Below are the code and all the weights of a small trained network. Each question names an input and a class and asks about switching units off, where a switched-off unit gives its printed mean instead of its output.

import numpy as np


def w(rows, s, z=0):
    codes = np.array(rows[::2]) - 128.0
    scale = np.full(codes.shape[1], s)
    scale[-1] = z or s
    return codes * scale


def f(y):
    return y / 2 * (1 + np.tanh(0.7978845608 * (y + 0.044715 * y**3)))


def log_softmax(a):
    a = a - a.max(-1, keepdims=True)
    return a - np.log(np.exp(a).sum(-1, keepdims=True))


def net(x, mask):
    res = np.array(x, float).reshape(1, 8) / 4 @ E
    y = f(res @ A[0][:, :-1].T + A[0][:, -1])
    res = res + np.where(mask, y, B[0][:, -1]) @ B[0][:, :-1]
    return log_softmax(res[-1] @ U[:, :-1].T + U[:, -1])


A, B = {}, {}
E = w([
[35,107,101,170,174,202,214,143,187,65,125],'x0',
[122,148,142,219,125,152,117,150,150,49,90],'x1',
[101,125,133,65,126,160,117,149,81,154,213],'x2',
[193,121,74,113,193,107,181,182,11,106,112],'x3',
[159,61,166,71,97,124,208,178,208,251,124],'x4',
[69,255,154,78,140,144,84,163,54,168,147],'x5',
[154,194,106,149,34,112,175,176,151,132,98],'x6',
[173,48,119,109,122,203,125,172,101,72,213],'x7',
],0.0091)
A[0] = w([
[194,174,143,131,74,52,100,122,128,175,74,40],'N1',
[153,63,121,87,178,112,163,125,60,162,138,50],'N2',
[34,156,110,188,138,158,164,116,173,121,95,191],'N3',
[158,123,123,128,132,184,146,213,70,87,140,2],'N4',
[183,70,132,58,202,112,184,126,104,170,135,103],'N5',
[78,122,164,157,201,148,57,55,99,74,127,40],'N6',
[158,161,130,64,62,92,98,106,88,149,141,183],'N7',
[146,1,167,88,72,141,148,126,196,165,149,119],'N8',
[178,136,106,182,71,78,136,106,156,126,48,132],'N9',
[61,203,132,71,90,104,94,158,117,204,146,179],'N10',
[118,84,124,157,71,126,166,106,133,112,135,73],'N11',
],0.0085,0.0018)
B[0] = w([
[201,189,219,174,129,84,54,182,132,177,86,205],'N1',
[132,118,41,56,119,54,143,211,114,172,115,189],'N2',
[65,129,140,62,146,121,197,99,183,90,84,204],'N3',
[114,104,130,184,112,159,170,224,35,85,164,179],'N4',
[185,67,43,80,143,72,143,198,123,202,86,205],'N5',
[37,125,61,169,226,89,50,83,79,121,131,207],'N6',
[201,173,177,124,68,127,57,103,66,176,190,211],'N7',
[139,2,127,216,126,198,83,94,223,242,209,237],'N8',
[136,127,186,200,69,61,116,167,190,80,66,191],'N9',
[94,215,185,40,64,168,134,72,63,220,151,253],'N10',
[175,112,102,134,91,151,115,93,203,94,116,152],'N11',
],0.0069,0.012)
U = w([
[135,37,125,172,120,213,110,95,224,177,188,162],'0',
[154,213,157,33,79,152,66,77,45,184,207,3],'1',
[129,150,109,164,138,226,181,209,57,20,164,122],'2',
[6,206,191,26,139,149,218,94,169,185,78,120],'3',
[181,87,48,57,152,67,150,185,103,167,117,177],'4',
[49,155,69,142,238,113,32,52,82,55,139,189],'5',
[113,138,93,148,93,121,220,74,199,3,63,41],'6',
[183,185,190,186,101,47,68,129,156,143,50,177],'7',
],0.0076,0.0025)

Each question gives the input, the list of numbers given to net, and the class t.
The units are the neurons (one row each of A and B). Each row of codes is followed by its name. A weight is (code - 128) times the scale printed after its matrix; where a second scale follows, it is the last column's (A, B and U).
mask holds one flag per neuron, in row order. A switched-off neuron (its flag False) gives its mean, the last column of its row in B, instead of its output. The means were averaged over made-up inputs and are rounded, as every weight is.
A unit's drop is (log p(t) with every unit on - log p(t) with that unit switched off) / (log p(t) with every unit on - log p(t) with every unit switched off).
The circuit of an input: a set's keep is (log p(t) with only the set's units on - log p(t) with every unit switched off) / (log p(t) with every unit on - log p(t) with every unit switched off). Starting from all 11 units, units are removed one at a time, each time the one whose removal leaves the highest keep (on an exact tie, the one counted first), for as long as the keep stays at least 0.8.
circuit, biggest first: the units of the circuit, biggest drop first
top k neurons: the k neurons with the biggest drops, biggest first
drop of u: that unit's drop, to one decimal
input [6,6,-4,-7,-5,-5,-2,-4], class 6: circuit, biggest first	[N3]
input [7,-1,1,2,0,-8,-3,-6], class 6: top 3 neurons	[N3, N10, N7]
input [0,2,8,3,1,-3,-1,2], class 4: circuit, biggest first	[N2, N5]
input [6,-5,4,3,-6,-7,3,0], class 2: circuit, biggest first	[N8, N4]
input [-1,-6,6,3,-8,-7,5,-6], class 7: top 2 neurons	[N10, N9]
input [3,3,3,5,3,-2,4,-8], class 6: top 3 neurons	[N10, N7, N3]
input [7,-7,8,7,-4,5,-3,5], class 4: top 2 neurons	[N2, N5]
input [7,2,5,0,2,-3,4,-3], class 6: top 2 neurons	[N10, N3]
input [7,3,-8,-4,-1,5,-5,2], class 5: top 2 neurons	[N6, N10]
input [-4,-4,-7,8,-6,2,-3,7], class 4: drop of N2	0.5
input [-5,-1,1,-1,3,-6,-1,-2], class 0: drop of N8	3.1
input [6,-4,-3,2,2,-4,-8,-5], class 4: drop of N2	0.3
input [8,6,-1,-5,-5,3,0,8], class 5: drop of N6	1.8
input [5,8,-2,-8,4,4,-5,0], class 3: circuit, biggest first	[N3]
